Below are the code and all the weights of a small trained network. Each question names an input and a target symbol and asks about switching units off, where a switched-off unit gives its printed mean instead of its output.

import numpy as np


def w(rows, s, z=0):
    codes = np.array(rows[::2]) - 128.0
    scale = np.full(codes.shape[1], s)
    scale[-1] = z or s
    return codes * scale


def norm(h):
    return h / np.sqrt((h * h).mean(-1, keepdims=True) + 1e-5)


def f(y):
    return np.maximum(y, 0)


def softmax(a):
    e = np.exp(a - a.max(-1, keepdims=True))
    return e / e.sum(-1, keepdims=True)


def log_softmax(a):
    a = a - a.max(-1, keepdims=True)
    return a - np.log(np.exp(a).sum(-1, keepdims=True))


def net(x, mask):
    ids = ['ΔΛΞΨβζμσ'.index(c) for c in x.split()]
    T = len(ids)
    res = E[ids] + P[:T]
    u = 0
    for l in range(2):
        q, k, v = (norm(res) @ M[l].T for M in (Q, K, V))
        z = softmax(np.where(np.tri(T) > 0, q @ k.T / 2**0.5, -1e9)) @ v
        res = res + np.where(mask[u], z, O[l][:, -1]) @ O[l][:, :-1]
        u += 1
        y = f(norm(res) @ A[l][:, :-1].T + A[l][:, -1])
        res = res + np.where(mask[u : u + 4], y, B[l][:, -1]) @ B[l][:, :-1]
        u += 4
    return log_softmax(norm(res)[-1] @ U[:, :-1].T + U[:, -1])


Q, K, V, O, A, B = {}, {}, {}, {}, {}, {}
E = w([
[160,116,218,88,113,13],'Δ',
[98,35,147,175,237,109],'Λ',
[32,232,166,147,132,75],'Ξ',
[123,236,52,220,194,237],'Ψ',
[204,164,118,173,117,235],'β',
[84,57,103,152,135,212],'ζ',
[86,134,90,63,166,146],'μ',
[5,61,114,194,46,174],'σ',
],0.019)
P = w([
[48,166,180,168,2,203],'0',
[83,170,97,138,11,176],'1',
[65,146,62,129,31,160],'2',
[34,159,61,192,17,75],'3',
[69,176,13,126,21,99],'4',
[27,183,12,139,32,114],'5',
],0.0037)
Q[0] = w([
[19,13,45,9,76,83],'L0H1',
[226,192,135,81,166,173],'L0H1',
],0.011)
K[0] = w([
[144,15,101,93,160,30],'L0H1',
[87,203,110,60,120,246],'L0H1',
],0.011)
V[0] = w([
[57,152,14,53,2,152],'L0H1',
[93,147,106,103,131,120],'L0H1',
],0.0076)
O[0] = w([
[91,160,246,159,142,151,3],'L0H1',
[139,164,159,118,184,208,136],'L0H1',
],0.012,0.00082)
A[0] = w([
[218,91,176,58,99,89,2],'L0N1',
[80,112,23,1,212,137,53],'L0N2',
[71,68,167,116,2,124,224],'L0N3',
[241,28,91,220,165,148,118],'L0N4',
],0.0089,0.0073)
B[0] = w([
[207,132,45,149,69,12,143],'L0N1',
[63,243,181,154,124,96,198],'L0N2',
[192,85,85,101,53,161,254],'L0N3',
[69,179,79,9,109,154,180],'L0N4',
],0.011,0.0086)
Q[1] = w([
[214,68,208,204,86,105],'L1H1',
[112,101,32,177,254,60],'L1H1',
],0.0094)
K[1] = w([
[103,131,194,184,105,191],'L1H1',
[254,111,191,73,71,65],'L1H1',
],0.013)
V[1] = w([
[145,171,72,170,178,175],'L1H1',
[7,87,27,112,185,121],'L1H1',
],0.011)
O[1] = w([
[163,157,134,218,252,75,133],'L1H1',
[64,23,70,177,135,30,252],'L1H1',
],0.011,0.0041)
A[1] = w([
[66,77,199,90,45,14,192],'L1N1',
[198,58,160,131,81,5,141],'L1N2',
[195,166,148,233,171,84,121],'L1N3',
[120,201,86,240,103,142,254],'L1N4',
],0.012,0.0062)
B[1] = w([
[199,94,175,29,105,88,231],'L1N1',
[191,127,63,129,179,153,193],'L1N2',
[156,92,173,140,126,53,159],'L1N3',
[126,146,51,166,146,9,254],'L1N4',
],0.015,0.0097)
U = w([
[122,72,215,132,31,61,74],'Δ',
[88,134,132,63,202,181,202],'Λ',
[239,105,124,97,183,155,141],'Ξ',
[161,180,38,165,147,177,54],'Ψ',
[70,24,82,79,177,102,139],'β',
[98,187,150,131,56,62,2],'ζ',
[139,55,82,203,120,201,171],'μ',
[144,102,113,253,184,114,212],'σ',
],0.011,0.0055)

Each question gives the input, a string of symbols that net reads in full, and the target symbol t.
The units are the heads (2 rows each of Q, K, V and O) and the neurons (one row each of A and B). Each row of codes is followed by its name. A weight is (code - 128) times the scale printed after its matrix; where a second scale follows, it is the last column's (O, A, B and U).
mask holds one flag per unit, layer by layer, with each layer's heads first. A switched-off unit (its flag False) gives its mean, the last column of its rows in O or B, instead of its output. The means were averaged over made-up inputs and are rounded, as every weight is.
A unit's drop is (log p(t) with every unit on - log p(t) with that unit switched off) / (log p(t) with every unit on - log p(t) with every unit switched off).
The circuit of an input: a set's keep is (log p(t) with only the set's units on - log p(t) with every unit switched off) / (log p(t) with every unit on - log p(t) with every unit switched off). Starting from all 10 units, units are removed one at a time, each time the one whose removal leaves the highest keep (on an exact tie, the one counted first), for as long as the keep stays at least 0.8.
units of the circuit, in order: the units of the circuit, biggest drop first
most important unit: the unit with the biggest drop
top k neurons: the k neurons with the biggest drops, biggest first
drop when u is switched off: that unit's drop, to one decimal
input ζ Λ ζ Λ Δ Λ, target Λ: top 2 neurons : L0N4, L1N4
input μ β Ψ ζ σ σ, target σ: units of the circuit, in order : L1H1, L0N3, L0H1
input Λ ζ β, target β: units of the circuit, in order : L1H1, L0N4
input μ ζ Δ σ, target μ: units of the circuit, in order : L0N3, L0N2, L0N4
input ζ Ψ β Ψ Ξ, target σ: units of the circuit, in order : L1H1, L0H1
input μ Ψ μ ζ ζ μ, target σ: units of the circuit, in order : L1H1, L0H1, L1N1
input Ξ μ ζ, target μ: top 3 neurons : L1N1, L0N2, L0N4
input ζ μ μ Ψ σ, target σ: units of the circuit, in order : L1H1, L0H1
input Ξ μ ζ μ Ξ σ, target Δ: top 2 neurons : L1N2, L1N1
input σ Ψ Ψ, target σ: most important unit : L0H1
input Ψ Ψ μ, target σ: drop when L1N1 is switched off : 0.1
input Λ μ ζ Ξ, target β: drop when L1H1 is switched off : 0.4
input β ζ Ψ ζ β Δ, target Ξ: drop when L1N1 is switched off : 0.1
